Here is a tiny trained network, its code and every weight. The questions are about switching its units off for an input and a class, where a switched-off unit gives its printed mean instead of its output.

import numpy as np


def w(rows, s, z=0):
    codes = np.array(rows[::2]) - 128.0
    scale = np.full(codes.shape[1], s)
    scale[-1] = z or s
    return codes * scale


def f(y):
    return y / 2 * (1 + np.tanh(0.7978845608 * (y + 0.044715 * y**3)))


def log_softmax(a):
    a = a - a.max(-1, keepdims=True)
    return a - np.log(np.exp(a).sum(-1, keepdims=True))


def net(x, mask):
    res = np.array(x, float).reshape(1, 2) / 4 @ E
    y = f(res @ A[0][:, :-1].T + A[0][:, -1])
    res = res + np.where(mask, y, B[0][:, -1]) @ B[0][:, :-1]
    return log_softmax(res[-1] @ U[:, :-1].T + U[:, -1])


A, B = {}, {}
E = w([
[213,239,57,226,115],'x0',
[170,38,11,143,182],'x1',
],0.011)
A[0] = w([
[63,75,164,44,184,102],'N1',
[131,242,244,113,52,90],'N2',
[124,34,177,74,123,108],'N3',
[173,199,79,219,58,115],'N4',
[143,124,109,102,69,119],'N5',
[80,180,243,136,26,143],'N6',
[108,91,150,152,131,253],'N7',
[190,1,35,176,215,121],'N8',
[195,204,89,194,150,111],'N9',
],0.0094,0.017)
B[0] = w([
[66,95,182,67,115,196],'N1',
[165,68,158,146,65,205],'N2',
[82,90,119,110,103,187],'N3',
[72,124,177,114,128,196],'N4',
[136,131,143,107,126,124],'N5',
[173,71,93,184,69,224],'N6',
[96,253,91,210,119,253],'N7',
[184,51,139,190,43,216],'N8',
[35,101,211,94,117,186],'N9',
],0.016,0.017)
U = w([
[2,102,182,95,121,126],'0',
[236,54,128,162,92,103],'1',
[106,237,84,179,134,251],'2',
[149,153,135,87,186,94],'3',
[148,108,127,105,186,93],'4',
[124,165,95,98,164,82],'5',
[85,156,140,76,199,98],'6',
],0.016,0.011)

Each question gives the input, the list of numbers given to net, and the class t.
The units are the neurons (one row each of A and B). Each row of codes is followed by its name. A weight is (code - 128) times the scale printed after its matrix; where a second scale follows, it is the last column's (A, B and U).
mask holds one flag per neuron, in row order. A switched-off neuron (its flag False) gives its mean, the last column of its row in B, instead of its output. The means were averaged over made-up inputs and are rounded, as every weight is.
A unit's drop is (log p(t) with every unit on - log p(t) with that unit switched off) / (log p(t) with every unit on - log p(t) with every unit switched off).
The circuit of an input: a set's keep is (log p(t) with only the set's units on - log p(t) with every unit switched off) / (log p(t) with every unit on - log p(t) with every unit switched off). Starting from all 9 units, units are removed one at a time, each time the one whose removal leaves the highest keep (on an exact tie, the one counted first), for as long as the keep stays at least 0.8.
units of the circuit, in order: the units of the circuit, biggest drop first
most important unit: the unit with the biggest drop
top k neurons: the k neurons with the biggest drops, biggest first
drop when u is switched off: that unit's drop, to one decimal
input [3,-3], class 2: most important unit	N8
input [-3,-3], class 2: units of the circuit, in order	N8, N9, N4
input [6,5], class 0: top 2 neurons	N9, N4
input [3,-2], class 2: units of the circuit, in order	N1, N8
input [-5,-6], class 1: top 4 neurons	N6, N9, N2, N4
input [-4,6], class 1: top 2 neurons	N8, N9
input [4,3], class 0: top 2 neurons	N9, N6
input [3,1], class 2: top 2 neurons	N1, N3
input [3,0], class 2: top 3 neurons	N1, N3, N2
input [-3,4], class 1: top 3 neurons	N8, N9, N4
input [5,5], class 0: top 4 neurons	N9, N6, N4, N2
input [-1,-4], class 1: top 2 neurons	N6, N2
input [5,-8], class 1: top 2 neurons	N6, N2
input [8,5], class 0: units of the circuit, in order	N9
input [-1,-3], class 2: drop when N8 is switched off	0.8
input [7,-5], class 0: drop when N9 is switched off	0.6
input [4,-7], class 1: drop when N6 is switched off	0.3
input [4,-2], class 0: drop when N7 is switched off	0.5
